How the elements are linked:
bd: n>lh, v>rz, w>zn
jb: n>cl, v>zn, w>rz
lm: n>zn, v>cl, w>rd
lp: n>rd, v>jq, w>nq
bg: n>jd, v>tg, w>qf
cm: n>qd, v>zm, w>pp
qd: n>nr, v>fd, w>cm
pf: n>zs, v>nt, w>zr
rz: n>jb, v>bd, w>dt
hq: n>jq, v>rd, w>cl
fz: n>qf, v>fr, w>nr
tg: n>gf, v>bg, w>zs
qf: n>bg, v>gf, w>fz
rd: n>lm, v>hq, w>lp
jq: n>pp, v>lp, w>hq
jd: n>nt, v>zs, w>bg
zs: n>tg, v>jd, w>pf
cl: n>hq, v>lm, w>jb
lh: n>zr, v>dt, w>bd
gh: n>dt, v>zr, w>nt
gf: n>fr, v>qf, w>tg
nr: n>fz, v>rn, w>qd
zm: n>nq, v>cm, w>fd
zr: n>pf, v>gh, w>lh
nq: n>lp, v>pp, w>zm
nt: n>gh, v>pf, w>jd
fd: n>zm, v>qd, w>rn
fr: n>rn, v>fz, w>gf
zn: n>bd, v>jb, w>lm
dt: n>rz, v>lh, w>gh
pp: n>cm, v>nq, w>jq
rn: n>fd, v>nr, w>fr

Named rows; a name shown again gets a slightly different row:
dt: -38 +144 +131 -61 -1012 -237 -495 +17 +287 +183 +436 -182 -149 -450 -140
gh: -441 +344 +37 -197 -987 +55 -215 +177 +282 +139 +185 -52 -583 -214 -242
nt: +106 +391 +24 -312 -732 +241 -4 +420 +568 -85 -44 -40 -548 -501 -145
hq: -140 -217 +220 +240 +516 -49 -465 -309 -144 +515 +631 -402 +395 +397 -171
gh: -417 +332 +31 -233 -961 +70 -240 +177 +250 +118 +138 -75 -569 -179 -243
zm: +119 -229 +188 +216 +261 -106 -498 +84 -170 +264 +816 -464 +656 +236 -192
cl: +68 -355 +295 +55 -3 -134 -441 +103 -157 +505 +844 -467 +511 +32 -124
pp: +148 -215 +118 +457 +1068 -235 -19 +104 -289 +85 +182 +8 +461 +280 +102
fd: -219 -200 +26 +116 -33 -46 -526 -240 -408 +488 +910 -454 +126 -30 -169
jq: +174 -273 -82 +340 +583 -350 -286 -256 -433 +55 +627 -98 +459 +532 -78
zr: +285 +210 +42 +12 -413 +275 +387 +141 +360 -573 -678 +468 -323 -262 +52
cl: +10 -356 +318 +33 +35 -186 -397 +108 -143 +519 +880 -503 +492 +1 -110
fz: +173 -74 -250 -126 +238 +1 +657 -154 -150 -272 -849 +568 -349 +178 +189
zm: +89 -210 +102 +216 +214 -103 -519 +109 -199 +244 +801 -502 +599 +239 -190
gh: -467 +347 +31 -210 -1014 +40 -212 +164 +290 +170 +175 -51 -569 -202 -209
pp: +156 -252 +127 +495 +1072 -246 -39 +123 -263 +73 +218 -29 +440 +267 +135
lp: +149 -469 -205 +361 +807 -434 -124 -124 -437 +122 +284 +110 +401 +437 -173
gf: -441 +247 +93 -374 -948 +33 -362 -192 +335 +328 +301 -195 -298 -223 -317
dt: -31 +138 +127 -70 -1033 -265 -520 +3 +264 +193 +423 -207 -131 -429 -135
jq: +176 -316 -42 +282 +617 -376 -211 -271 -457 +1 +600 -80 +472 +565 -61
zn: +515 -193 -213 +25 +618 +100 +505 -109 -234 -319 -646 +400 +305 +182 +269
jd: +131 +407 -244 -280 -805 +315 +302 +81 +173 -333 -271 +419 -389 -426 +20
zr: +353 +197 +96 +80 -449 +258 +430 +102 +292 -557 -691 +476 -321 -237 +115
cm: -133 -435 -251 +437 +966 +60 +151 -132 -420 -82 -246 +152 +263 +390 +63
lh: +180 +91 -110 -27 -122 +252 +572 +7 -122 -384 -814 +509 -496 +219 +280
fz: +224 -104 -243 -72 +167 +34 +644 -187 -140 -288 -877 +558 -299 +143 +196
hq: -143 -252 +228 +258 +529 +8 -436 -348 -110 +530 +640 -355 +362 +402 -171
jb: -326 +3 +6 -229 -272 -274 -591 -177 -298 +480 +877 -461 +119 -176 -128
zr: +328 +184 +97 +46 -408 +266 +416 +158 +307 -557 -682 +450 -309 -279 +114
tg: -67 +264 +104 -281 -904 +135 -71 +337 +538 +167 -61 -202 -350 -576 -75
fz: +181 -72 -257 -75 +193 +44 +657 -190 -116 -253 -863 +561 -342 +146 +202
tg: -103 +246 +159 -282 -923 +101 -119 +329 +553 +206 -57 -234 -341 -592 -89
jq: +169 -276 -58 +298 +619 -306 -278 -261 -425 +91 +672 -70 +438 +545 -82
gf: -396 +252 +101 -406 -947 +41 -362 -160 +351 +266 +312 -239 -293 -181 -324
bd: +211 -65 -63 -158 +534 +279 +657 +128 +135 -387 -734 +350 -155 +249 +203
dt: -21 +145 +146 -48 -1008 -221 -510 -9 +279 +191 +394 -218 -91 -459 -122
bg: -174 +439 +108 -114 -431 +438 +513 -46 +189 -430 -682 +219 -518 -193 +253
pf: -177 +600 -131 -157 -436 +278 +383 +86 +389 -332 -489 +143 -576 -391 +11
nr: +86 -76 -148 -39 +670 +94 +464 +70 +221 -321 -763 +322 +142 +359 +316
pp: +162 -235 +98 +468 +1072 -213 -38 +124 -254 +92 +173 +8 +413 +278 +78
zm: +135 -242 +142 +239 +267 -112 -512 +87 -234 +279 +785 -443 +657 +236 -192
nr: +90 -94 -153 -32 +743 +59 +505 +64 +204 -307 -814 +355 +120 +383 +322
zs: -117 +328 -260 -364 -942 +83 +4 +306 +66 -198 -164 +174 -487 -499 +44
jd: +79 +374 -275 -326 -849 +318 +324 +80 +164 -327 -257 +399 -354 -416 +30
pf: -233 +607 -96 -171 -476 +284 +359 +48 +373 -342 -528 +152 -592 -378 -15
tg: -35 +219 +159 -308 -902 +124 -90 +379 +523 +201 -86 -215 -371 -596 -95
pp: +161 -242 +128 +511 +1033 -246 -75 +136 -250 +97 +192 +2 +445 +288 +119
bg: -177 +447 +67 -142 -441 +455 +510 -8 +200 -399 -677 +200 -504 -184 +266
pf: -178 +613 -142 -131 -490 +243 +351 +24 +415 -338 -522 +122 -581 -399 -13
fz: +194 -94 -266 -130 +218 -5 +618 -162 -149 -282 -882 +599 -373 +144 +219

The symbols that take the first to the second take the third to the fourth. What is the fourth?
Answer with the element's name.
A +145 -497 -226 +393 +776 -465 -132 -166 -411 +126 +315 +119 +440 +421 -138
B -191 +630 -172 -157 -474 +309 +349 +7 +377 -335 -490 +175 -541 -395 -23
C +208 -333 -66 +333 +623 -321 -267 -235 -450 +52 +607 -107 +454 +549 -47
D bg

A -426 +232 +99 -342 -889 +12 -349 -160 +308 +255 +258 -211 -290 -220 -283
B +59 +188 +239 -256 -770 -385 -449 -85 +112 +210 +737 -309 -46 -261 -86
C -124 -289 -177 +266 +811 +2 +366 -274 -357 -247 -528 +118 +373 +459 +263
D zn

A +192 -57 -222 -91 +200 +24 +628 -160 -169 -290 -877 +552 -339 +126 +201
B +118 +371 -277 -308 -884 +345 +324 +60 +170 -318 -287 +404 -394 -411 +20
C -211 +647 -160 -115 -485 +310 +339 +47 +417 -355 -540 +190 -598 -395 -55
D gf

A -419 +342 +33 -212 -1010 +79 -212 +165 +278 +159 +159 -100 -567 -193 -192
B +119 +412 -12 -306 -696 +247 +83 +413 +573 -19 -32 -56 -542 -482 -132
C +192 -87 -89 -173 +616 +318 +677 +134 +158 -396 -741 +342 -173 +245 +237
D zn

A -337 +141 +461 -74 -183 -160 -320 +9 +114 +517 +971 -383 +102 -288 -131
B +354 +13 +213 -150 -63 +168 +503 +174 +33 -572 -851 +403 -353 -234 +141
C -18 +177 +162 -18 -1005 -266 -498 +42 +276 +219 +428 -210 -138 -462 -125
D pf

A -93 -232 +204 +212 +482 -5 -410 -323 -84 +505 +689 -411 +400 +435 -203
B +160 -368 +176 +373 +1032 -279 -63 +82 -266 -75 -273 -58 +417 +327 +93
C +186 -405 +177 +344 +1074 -244 -65 +64 -280 -56 -269 -26 +384 +295 +92
D hq

A -175 -192 +12 +121 -80 -29 -522 -187 -373 +487 +898 -435 +158 -85 -180
B +191 -56 -50 -178 +595 +292 +663 +151 +159 -385 -756 +335 -188 +195 +191
C +330 -11 +207 -193 -106 +190 +536 +189 +113 -591 -859 +427 -369 -207 +121
D jb

A -81 +250 +123 -253 -912 +102 -114 +336 +520 +199 -74 -174 -353 -544 -82
B -188 -136 -94 +323 +766 -134 -342 -117 -63 +450 +552 -223 +449 +501 +33
C -188 -302 -163 +255 +750 +36 +313 -248 -372 -235 -532 +130 +340 +411 +341
D zs

A +163 -41 -85 -158 +554 +320 +666 +155 +152 -376 -774 +361 -198 +236 +203
B +179 -289 -59 +332 +643 -346 -233 -228 -404 +22 +663 -47 +491 +521 -99
C -65 +219 +139 -320 -911 +120 -111 +343 +561 +228 -66 -216 -315 -572 -56
D dt

A -218 -214 +58 +110 -79 -40 -550 -222 -406 +431 +913 -438 +61 -47 -193
B +19 -364 +258 +67 -15 -174 -437 +89 -141 +504 +830 -475 +494 -36 -109
C -190 -430 -281 +424 +940 +12 +111 -114 -439 -37 -271 +114 +273 +382 +103
D tg

A +176 -308 -62 +307 +632 -329 -247 -230 -444 +63 +646 -114 +422 +511 -83
B -175 -157 -97 +381 +769 -125 -382 -123 -26 +466 +566 -192 +481 +501 +16
C -136 -211 +188 +197 +487 -27 -432 -327 -64 +541 +653 -348 +377 +425 -187
D lp

A -258 -198 +66 +129 -18 -36 -534 -211 -396 +547 +922 -467 +173 -86 -198
B -362 +101 +453 -31 -195 -174 -356 -13 +135 +512 +943 -396 +85 -308 -189
C +177 -72 -53 -172 +580 +336 +667 +164 +162 -415 -764 +371 -229 +226 +237
D zn

A -164 -478 -244 +389 +941 +38 +137 -135 -446 -60 -263 +154 +275 +392 +17
B +425 -277 -274 +190 +693 +34 +148 +10 -332 -337 -693 +134 +414 +355 +158
C +348 +5 +199 -149 -74 +199 +540 +124 +86 -624 -840 +389 -339 -188 +117
D bg

A -132 -160 +186 +245 +498 -5 -401 -335 -115 +537 +672 -366 +377 +415 -146
B +436 -254 -296 +169 +662 +11 +185 -6 -343 -350 -612 +148 +382 +353 +178
C +158 -61 -261 -78 +225 +26 +672 -175 -156 -271 -833 +614 -347 +167 +238
D nt

A +161 -403 +191 +340 +1017 -255 -47 +38 -252 -67 -279 -63 +400 +297 +101
B +128 -502 -217 +363 +797 -467 -153 -128 -504 +150 +273 +78 +376 +411 -107
C -183 -175 -99 +384 +737 -154 -322 -139 -72 +406 +550 -171 +465 +483 +49
D zm

A +487 -294 -284 +211 +719 -4 +182 +49 -329 -349 -647 +136 +375 +331 +117
B +108 -99 -138 +19 +703 +105 +507 +61 +225 -349 -802 +353 +191 +358 +307
C +168 +96 -127 -10 -106 +313 +593 +31 -166 -321 -860 +540 -517 +224 +225
D zr

A +108 +423 -4 -292 -736 +229 +24 +427 +586 -31 -39 +8 -547 -485 -117
B +132 +410 -274 -326 -854 +356 +276 +83 +134 -290 -244 +402 -345 -406 +34
C -88 +335 -217 -423 -964 +87 +68 +320 +104 -232 -198 +214 -479 -542 +2
D pf

A +430 -309 -304 +181 +742 +9 +202 +24 -363 -317 -679 +149 +416 +342 +134
B -100 +255 +176 -268 -934 +127 -91 +307 +565 +200 -47 -211 -317 -545 -81
C -408 +271 +250 -169 -434 -273 -407 -81 +354 +365 +679 -523 +78 -428 -318
D lp

A +504 -171 -238 -29 +556 +78 +469 -104 -250 -320 -734 +400 +294 +136 +280
B -145 -314 -194 +248 +806 +14 +325 -278 -357 -221 -542 +113 +351 +451 +269
C -400 +277 +43 -350 -935 +51 -401 -175 +364 +268 +306 -216 -317 -187 -298
D tg

A +194 -36 -33 -154 +579 +370 +650 +112 +148 -417 -738 +313 -195 +237 +207
B -365 +275 +274 -169 -437 -202 -447 -28 +392 +348 +628 -454 +84 -433 -304
C +291 +161 +111 +24 -452 +305 +426 +140 +314 -569 -675 +456 -326 -245 +95
D gh

A +142 -236 +128 +491 +1071 -229 -43 +103 -242 +87 +181 +9 +438 +279 +124
B +203 -356 +185 +413 +1054 -256 -78 +58 -277 -96 -302 -25 +426 +291 +74
C +148 -379 +202 +350 +1076 -241 -28 +72 -300 -94 -262 -65 +398 +339 +113
D pp

A -109 +182 +106 -275 -914 +79 -106 +350 +572 +231 -65 -197 -353 -557 -80
B -380 +92 +450 -66 -182 -170 -340 +36 +115 +513 +921 -343 +62 -279 -160
C -142 -299 -188 +278 +823 +7 +339 -260 -369 -273 -490 +138 +414 +402 +274
D lh

A +105 -241 +136 +515 +1046 -243 -49 +130 -253 +115 +240 +15 +470 +295 +106
B -388 +282 +319 -184 -394 -209 -417 -67 +352 +385 +677 -432 +97 -449 -322
C -141 -223 +167 +234 +508 -12 -458 -338 -64 +486 +641 -343 +385 +413 -156
D gh

A -345 -44 -19 -240 -298 -279 -529 -164 -305 +468 +880 -457 +103 -158 -71
B +25 -378 +306 +48 +46 -168 -470 +88 -75 +518 +843 -451 +512 +10 -144
C +174 -47 -67 -142 +565 +283 +656 +134 +208 -378 -741 +360 -188 +185 +220
D lh

A -73 +353 -252 -410 -903 +121 +35 +341 +119 -250 -193 +203 -438 -523 +29
B +495 -194 -247 +17 +627 +104 +457 -110 -290 -328 -683 +389 +336 +181 +298
C -194 -180 +7 +101 -11 -36 -561 -239 -391 +455 +914 -406 +105 -30 -211
D zs

A -98 +208 +143 -258 -902 +133 -127 +366 +564 +225 -50 -220 -348 -549 -46
B -401 +294 +102 -359 -941 +31 -335 -192 +354 +277 +298 -232 -295 -224 -317
C +194 -33 -61 -164 +571 +309 +690 +152 +129 -392 -760 +356 -197 +222 +179
D lh

A +41 +208 +194 -249 -735 -338 -452 -52 +151 +225 +711 -337 -73 -297 -135
B +199 -62 -259 -108 +211 +28 +631 -180 -140 -276 -878 +571 -358 +191 +222
C +349 +3 +152 -164 -72 +215 +491 +164 +68 -576 -843 +387 -361 -197 +141
D gf

A +166 -517 -227 +368 +767 -458 -111 -140 -412 +185 +270 +120 +376 +424 -139
B +147 -380 +213 +353 +1073 -227 -77 +58 -285 -72 -292 -32 +392 +310 +110
C -173 -199 +150 +206 +511 +31 -420 -307 -93 +538 +671 -345 +413 +443 -148
D jq

A -167 +637 -161 -130 -470 +292 +373 +29 +434 -335 -556 +165 -570 -374 -33
B -191 +617 -151 -120 -485 +294 +370 +57 +374 -353 -508 +158 -578 -369 -2
C -189 +640 -134 -143 -492 +272 +330 +37 +372 -311 -519 +140 -603 -404 -96
D pf

A +138 -546 -237 +380 +780 -426 -164 -155 -441 +111 +329 +109 +412 +431 -114
B +191 -323 -79 +334 +581 -357 -218 -273 -446 +48 +630 -116 +484 +507 -68
C +152 -203 +146 +218 +251 -124 -505 +111 -187 +276 +794 -498 +588 +232 -163
D cm

